Each row has a name. After each piece below comes the name of the row it's from, unless a question asks for something else. Each question is about the rows just above it. Places in a row count from 1.

Columns, left to right: Z F P V X W N S
bilu:   76  255  367  247   39 -481   68 -436
Veg: -529  803  599    4  247 -195 -284 -436
sezaf:  565  417  773 -271  293 -820 -635 -436
matog:  751  579  888 -400  440 -927 -719 -436
lel:  -64   56  107   37   31 -106  -49 -436
Guz:   53  405  324  425  131 -195 -401 -436
Geloz: -157  629  555  166  162 -356  -33 -436
Which column holds  247    4 -271 top down? -> V
Where does   53  406  324  425  131 -195 -401 -436 differ from Guz, and what was there? -> 2, 405
Is -271  293 printed in one of the named rows, side by side and in this order? -> yes

Columns, left to right: B R E U
Seb: -138  224 -891   83
dotuf:  262   37  -88 -890
Suput: -891  224 -891   37
nok:   82   36 -862 -213
The row with  262   37  -88 -890 is -> dotuf
Which value is in both dotuf and Suput? -> 37

Columns, left to right: K G H D Y Q A C L T
tobe:  271  768 -505  373  282  727 -844 -358 -404  518
Ladot: -357 -717 -554   94  764 -217 -714 -553 -386 -114
nuva: -357 -638   41 -775  799  138 -162 -450  603  -84
Zove: -525 -798  666  850 -172  709 -106  738 -739  589
buz: -577  409  556  693  417   52  730   53 -775 -130
ligo: -352 -592  172  389  747  339  700  722  -84  603
The one value in buz and nuva: -> -775
Which column holds this, read top down? -717 -638 -798  409 -> G
603 -84 is in which row? -> nuva
Is -162 -450  603  -83 printed in one of the named rows, side by side and in this order? -> no

Columns, left to right: tute vud zazim Pamud rebaf vus fid kag Nolot
movaz: 461 544 277 501 -89 531 102 145 375
rus:  422  524  158  468 -362  509  -91  -33  306
lud:  -33  468  158  524 -362 -113  553  492  106
lisog:  542  633  218  571 -335  608  -43    8  401
Which row holds  524  158  468 -362? -> rus
Changed lisog:  542  632  218  571 -335  608  -43    8  401. Place and old value: -> 2, 633

Columns, left to right: vif bupe Rozu fuv Muman
Nepa:   39  -23   95 -226  290
mulo:  281  186 -255 -286   61
Mival: -171  249  818 -605 -137
Boze:  281 -255 -393 -286   61
git:  120  274 -228  316  267
dig: -171  818  249  301 -137
buri: -171  249  818  301 -137
Where do -171  249  818 -605 -137 appear? -> Mival
find: -171  249  818  301 -137 -> buri
find:  -23   95 -226  290 -> Nepa

Columns, left to right: sisit nefot lodim vogep Pok pavod sili
Pagof:    0 -163    3  -69   21 -147   61
Sab:  748    6   41 -169  115 -201    0
vak:   0  25   3 -69  21  30  61
nuvug: -860 -163    0  109  -92  628 -531
gade:    0 -164    3  -69   21 -147 -453
nep:  -78 -121   63 -145    0   54 -549
rese: -860 -163    0  109  -92 -169 -483
Among the named rows, does one hold   63 -145 next to each other, in this order? -> yes
One entry of gade was changed:    0 -165    3  -69   21 -147 -453. Where, and from what? -> 2, -164
Is -163    3  -69 printed in one of the named rows, side by side and in this order? -> yes
Among the named rows, does one hold 30 61 next to each other, in this order? -> yes
Shared by vak and nep: -> 0
Which column holds this, read top down? -163    6 -> nefot
The one value in nep and nuvug: -> 0

Columns, left to right: Bizet Sodob ruras paga vele
nogur:  254  645 -690  377  522
vofi:  199 -783 -274  788   53
fanun: -687  686  331 -518  177
lod: -224  834 -453  189  608
susuf: -718  114 -236  628  619
funik: -981  196  512 -261  137
Fos:  960 -212 -524  296 -120
Gopap:  303 -705  479 -329 -652
dazal:  674  667 -630   53  241
Among the named rows, does one hold -718  114 -236 next to each other, in this order? -> yes
The row with -524  296 -120 is -> Fos
Does one of the named rows hold -236  627 side by side, in this order? -> no
Among the named rows, does one hold -690  377 next to each other, in this order? -> yes

Columns, left to right: Sezu fara zegak Naran Nesi zazol koso
vunik: -286   62 -217 -371  -24  476   46
nusa:    9  282 -657  697    0  346 -831
sitet: -371 -217  -24 -286   62    0    0
digi:  -58   57    0 -167 -831  476   46
The row with  282 -657  697 is -> nusa
Which value is in both digi and sitet? -> 0
Which row holds  697    0  346 -831? -> nusa
find: -371 -217  -24 -286   62 -> sitet

Columns, left to right: goz fom robu kib lipar
Maka:   54  -82  191  456 -349
deluf: -81 314 -16 429 530
tus: 191 -82  54 415 395
Radif: -561 -152 -228  199  125
Gog: -450 -301  -36  -22  501
bel: -729  270  143  -63 -172
Balu:  528 -229  491   97 -107
livi: -502  315  414 -363 -294
fenib:   73 -613  356  -63   33
The row with  54 -82 191 is -> Maka
Among the named rows, does one hold -172  -63  143  270 next to each other, in this order? -> no
Is -363 -294 printed in one of the named rows, side by side and in this order? -> yes
Does one of the named rows hold -81  54 415 side by side, in this order? -> no

Columns, left to right: muk pak dopod funo mapen Zuri kera lali
rezuf: -311 -188 -101 -363 -859 -254 -558 -265
zinup:   51   69  161 -123 -270   31 -277 -101
domug: 244 136  69 -69 -10 346  47 -12
Tilu: 220 171  86 320 876 297 534 159
kem: -160 -105 -174  175  -86 -203   57  146
Zeniv: -155  -65   47 -231  330   84  274  -82
Changed rezuf: -311 -188 -101 -363 -858 -254 -558 -265. Place and old value: -> 5, -859
Changed kem: -160 -106 -174  175  -86 -203   57  146. Place and old value: -> 2, -105

Columns, left to right: Zub Luzim Lasal Tivas pedi kaz kom deg kufot tet
dinuz: -934 -834 -901 -842 -890 -915 -868 -902 -881 -912
toba:  786  861  805  920  807  884 -862  825  787  876
poso:  841  866  921  851  855  958 -902  926  880  888
Mapek:  875  900  904  838  899  907 -898  921  894  968
Ril: -924 -868 -897 -865 -877 -916 -881 -934 -924 -919
Changed toba:  786  861  805  920  807  884 -862  825  787  877. Place and old value: -> 10, 876
Where does  875  900  904  838  899  906 -898  921  894  968 differ from Mapek, and what was there? -> 6, 907

Columns, left to right: Lupo lami Niru rop Zoder nadep tepub
bod:  458  678  625  -88 -332 -589 -419
vev:  630  626  701 -451 -664 -699 -725
Rulu:  458  678  625  -88 -332  705  700
dof: -696  668 -721  678 -697 -650 -627
Nimiz: -715 -604 -556  592  623  216  343
Tev:  740  747  689 -648 -712 -719 -690
movi: -696  668 -721  678  644 -677 -719
dup: -688 -700 -748  747  705  751  759
Bon: -436 -206  285   88 -134  288  523
Which column holds this, read top down?  458 -696 -715  740 -> Lupo
Among the named rows, does one hold -721  678 next to each other, in this order? -> yes

Columns, left to right: Zez buzor lemut kesab tago giner Lovar Faka Benim
fop:    6 -153  107   31   21  156  -18 -158  132
gab: -978  947 -287   75   15 -315  169  381 -355
Viti:  355 -287  159   75  -27  887    7   15   14
taki: -111  944 -901   53   49 -859   28  983 -948
dopim:  -11  456 -441   75   47 -422   51  484 -478
Is  75 -27 888   7  15 printed in one of the named rows, side by side and in this order? -> no
Where do -978  947 -287   75 appear? -> gab
Where does -111  944 -901   52   49 -859   28  983 -948 differ from taki, and what was there? -> 4, 53
Which column holds 31 75 75 53 top down? -> kesab
find: 15 14 -> Viti
Where does -111  944 -901   53   49 -859   28  982 -948 differ from taki, and what was there? -> 8, 983
Which value is in both Viti and dopim? -> 75

Columns, left to right: beseb roka Tosi Vose Luno pupek
lete: -476   17  636  118 -476  418
lof:  774  825  847 -442 -802 -807
gep: -476   17  636   -7 -476  418
Is -476  118  636   17 printed in one of the named rows, side by side and in this order? -> no
Changed lof:  774  826  847 -442 -802 -807. Place and old value: -> 2, 825

Columns, left to right: meb mibe zod Gatab rut ven
basun: 284 104  71 175 274 160
Rolo: -422 -260  368  434 -440 -205
Paran: -257  -65  224  274 -181  -42
Lanu:  270  190 -187  451  -74 -346
filoz:  130 -335    4 -816  239  177
dud:  629  -67 -764 -615  177 -573
Which column holds this, read top down? -65 190 -> mibe
Which column holds this, read top down? -346  177 -> ven
   4 -764 is in which column, read top down? -> zod
Which column holds this, read top down? -335  -67 -> mibe
One entry of Rolo was changed: -422 -260  368  434 -440 -206. Where, and from what? -> 6, -205
Which column holds  -42 -346  177 -573 top down? -> ven

Columns, left to right: vanit fepef sabon dad
Luv: -633 -305 -138  -15
solit:  265  228 -472 -750
Tal: -633 -305  483  -15
Does one of the named rows hold -750 -472 side by side, in this order? -> no
One entry of Luv was changed: -633 -305 -139  -15. Where, and from what? -> 3, -138
The row with  265  228 -472 is -> solit
One entry of Luv was changed: -633 -304 -138  -15. Where, and from what? -> 2, -305

Columns, left to right: fasut buro vezod tenot Fazen rami belif geseb feg mimem
nakop:  699   16  121 -497  777  582 -588 -368 -170 -120
lepiv:  526 -420 -452 -777  982  952 -729 -595 -636 -581
rame:  499 -143  -94 -504  611  480 -472 -359 -341 -264
952 480 is in which column, read top down? -> rami
Which column holds this, read top down? -368 -595 -> geseb
find:  526 -420 -452 -> lepiv
526 499 is in which column, read top down? -> fasut

Columns, left to right: Bosuz Tamo nema zitop lateb keron kek
lig:  -73  219  409   66 -352  737 -343
Laka:  125   27 -779  -45  677 -420   31
mep: -327  105  166   72 -337  750 -510
pubaf:   78   36 -674  -74  522 -304  -66
Dovoz: -217   41  -68  -34 -167  369 -388
totev: -100  231  103  200   52  574 -190
Togaf:  -71  241  411   62 -346  724 -340
delor:  228 -141 -630  -36  629 -701  303
betog:  193 -225 -283   82  487 -775  571
Zivi:   16  238  541  101 -340  682 -173
Bozuk: -236  -16  220  -72 -441  374 -336
Does one of the named rows hold  -34 -167 side by side, in this order? -> yes
Is 487  82 printed in one of the named rows, side by side and in this order? -> no

